Here is a tiny trained network, its code and every weight. The questions are about switching its units off for an input and a class, where a switched-off unit gives its printed mean instead of its output.

import numpy as np


def w(rows, s, z=0):
    codes = np.array(rows[::2]) - 128.0
    scale = np.full(codes.shape[1], s)
    scale[-1] = z or s
    return codes * scale


def norm(h):
    return h / np.sqrt((h * h).mean(-1, keepdims=True) + 1e-5)


def f(y):
    return np.maximum(y, 0)


def log_softmax(a):
    a = a - a.max(-1, keepdims=True)
    return a - np.log(np.exp(a).sum(-1, keepdims=True))


def net(x, mask):
    res = np.array(x, float).reshape(1, 4) / 4 @ E
    u = 0
    for l in range(2):
        y = f(norm(res) @ A[l][:, :-1].T + A[l][:, -1])
        res = res + np.where(mask[u : u + 11], y, B[l][:, -1]) @ B[l][:, :-1]
        u += 11
    return log_softmax(norm(res)[-1] @ U[:, :-1].T + U[:, -1])


A, B = {}, {}
E = w([
[48,160,191,93,126,115,241],'x0',
[191,91,164,102,70,200,156],'x1',
[156,212,74,2,121,164,112],'x2',
[177,210,169,181,135,110,112],'x3',
],0.0044)
A[0] = w([
[65,100,120,179,170,9,100,85],'0.n0',
[28,231,151,79,69,90,200,83],'0.n1',
[202,180,5,184,125,114,60,142],'0.n2',
[117,129,126,136,134,160,54,5],'0.n3',
[98,5,123,1,176,133,145,122],'0.n4',
[32,236,69,107,199,88,51,86],'0.n5',
[181,209,158,137,188,50,92,97],'0.n6',
[154,209,189,138,138,92,166,125],'0.n7',
[32,65,50,76,129,80,101,50],'0.n8',
[191,93,73,74,216,113,117,125],'0.n9',
[82,225,147,27,87,179,30,51],'0.n10',
],0.0062,0.0034)
B[0] = w([
[52,165,208,91,111,176,122,218],'0.n0',
[160,48,77,89,203,95,50,233],'0.n1',
[101,101,94,77,179,124,133,254],'0.n2',
[119,64,166,54,195,47,243,137],'0.n3',
[181,201,104,176,136,114,137,232],'0.n4',
[2,186,205,113,138,224,149,249],'0.n5',
[178,123,89,173,155,169,184,210],'0.n6',
[149,116,34,138,136,175,139,194],'0.n7',
[178,181,99,211,163,214,166,193],'0.n8',
[94,125,141,88,171,76,189,189],'0.n9',
[82,178,91,119,15,8,168,225],'0.n10',
],0.0068,0.005)
A[1] = w([
[121,84,88,150,186,105,234,92],'1.n0',
[107,199,58,179,157,199,152,133],'1.n1',
[101,131,79,60,196,199,213,144],'1.n2',
[72,144,144,139,190,138,203,161],'1.n3',
[60,78,222,254,85,97,120,119],'1.n4',
[119,138,168,174,99,65,89,4],'1.n5',
[157,64,166,96,228,108,56,212],'1.n6',
[94,225,25,155,147,97,173,92],'1.n7',
[230,143,84,99,52,198,210,142],'1.n8',
[144,139,165,136,60,128,87,67],'1.n9',
[196,88,192,93,43,150,136,86],'1.n10',
],0.0068,0.0031)
B[1] = w([
[237,150,132,149,134,113,2,180],'1.n0',
[177,131,173,227,70,169,234,226],'1.n1',
[125,72,150,154,115,122,60,254],'1.n2',
[233,79,78,68,120,145,45,225],'1.n3',
[110,188,49,19,85,78,232,183],'1.n4',
[152,140,76,50,84,92,146,129],'1.n5',
[108,119,123,57,127,64,101,173],'1.n6',
[144,85,172,132,101,83,167,235],'1.n7',
[76,115,155,192,204,199,133,204],'1.n8',
[83,175,112,107,122,158,178,130],'1.n9',
[26,230,178,39,202,234,137,145],'1.n10',
],0.006,0.0081)
U = w([
[104,165,57,19,102,88,216,216],'0',
[181,27,74,70,232,116,12,190],'1',
[48,155,167,109,208,254,154,192],'2',
[221,106,107,209,157,203,141,186],'3',
[125,107,143,174,89,93,31,114],'4',
[78,205,212,237,82,20,25,2],'5',
[59,106,231,183,37,70,69,2],'6',
],0.0078,0.005)

Each question gives the input, the list of numbers given to net, and the class t.
The units are the neurons (one row each of A and B). Each row of codes is followed by its name. A weight is (code - 128) times the scale printed after its matrix; where a second scale follows, it is the last column's (A, B and U).
mask holds one flag per neuron, layer by layer. A switched-off neuron (its flag False) gives its mean, the last column of its row in B, instead of its output. The means were averaged over made-up inputs and are rounded, as every weight is.
A unit's drop is (log p(t) with every unit on - log p(t) with that unit switched off) / (log p(t) with every unit on - log p(t) with every unit switched off).
The circuit of an input: a set's keep is (log p(t) with only the set's units on - log p(t) with every unit switched off) / (log p(t) with every unit on - log p(t) with every unit switched off). Starting from the 12 units with the biggest drops (on a tie, the unit counted first), units are removed one at a time, each time the one whose removal leaves the highest keep (on an exact tie, the one counted first), for as long as the keep stays at least 0.8.
units of the circuit, in order: the units of the circuit, biggest drop first
most important unit: the unit with the biggest drop
top k neurons: the k neurons with the biggest drops, biggest first
top k neurons in layer l: the k neurons of layer l with the biggest drops, biggest first
input [3,-4,3,7], class 3: units of the circuit, in order : (1.n1 0.n6)
input [-4,0,4,2], class 0: units of the circuit, in order : (0.n10)
input [-6,5,6,0], class 0: units of the circuit, in order : (0.n10 1.n3)
input [-4,6,8,4], class 0: top 2 neurons : (0.n10 1.n3)
input [7,-7,2,8], class 3: units of the circuit, in order : (0.n6 0.n7 1.n1)
input [-5,-5,-6,-2], class 0: top 3 neurons : (1.n4 0.n0 0.n1)
input [-4,7,5,4], class 2: top 2 neurons : (1.n8 0.n1)
input [-4,-6,7,-1], class 0: top 2 neurons : (0.n10 1.n8)
input [0,6,-8,-7], class 0: top 2 neurons : (1.n4 0.n6)
input [-7,8,-4,3], class 2: top 3 neurons : (0.n1 1.n10 1.n3)
input [4,8,6,6], class 2: top 2 neurons : (1.n8 1.n4)
input [6,-5,4,-7], class 3: top 4 neurons : (0.n8 0.n4 1.n1 0.n2)
input [3,-5,-4,7], class 3: top 2 neurons : (0.n7 0.n6)
input [4,-1,3,-7], class 3: units of the circuit, in order : (0.n8 0.n4 1.n1)
input [5,5,3,-7], class 3: top 2 neurons in layer 0 : (0.n4 0.n2)
input [-7,-8,-6,-3], class 2: most important unit : 0.n0
input [8,4,-8,4], class 0: top 2 neurons : (1.n4 0.n2)
input [-5,8,-5,-6], class 2: top 2 neurons in layer 1 : (1.n10 1.n3)
input [-4,7,-2,7], class 2: units of the circuit, in order : (1.n10 0.n4 0.n8)
input [7,7,0,-7], class 1: top 3 neurons in layer 1 : (1.n1 1.n0 1.n2)
input [4,-8,1,-4], class 2: top 2 neurons in layer 0 : (0.n5 0.n0)
input [-2,7,3,0], class 2: most important unit : 1.n8
input [8,7,-6,3], class 1: top 4 neurons in layer 0 : (0.n10 0.n7 0.n0 0.n1)
input [7,-3,6,-7], class 1: top 3 neurons : (0.n1 1.n2 1.n4)
input [-7,-3,8,-7], class 0: top 2 neurons : (0.n10 0.n1)
input [6,-5,5,7], class 3: top 4 neurons in layer 0 : (0.n6 0.n7 0.n2 0.n5)
input [4,6,-7,5], class 0: units of the circuit, in order : (1.n4)
input [-1,-6,-1,6], class 2: top 2 neurons : (0.n5 0.n0)
input [0,-7,3,-6], class 2: top 2 neurons : (0.n5 0.n0)
input [-3,-6,-6,-5], class 0: top 2 neurons in layer 1 : (1.n4 1.n8)
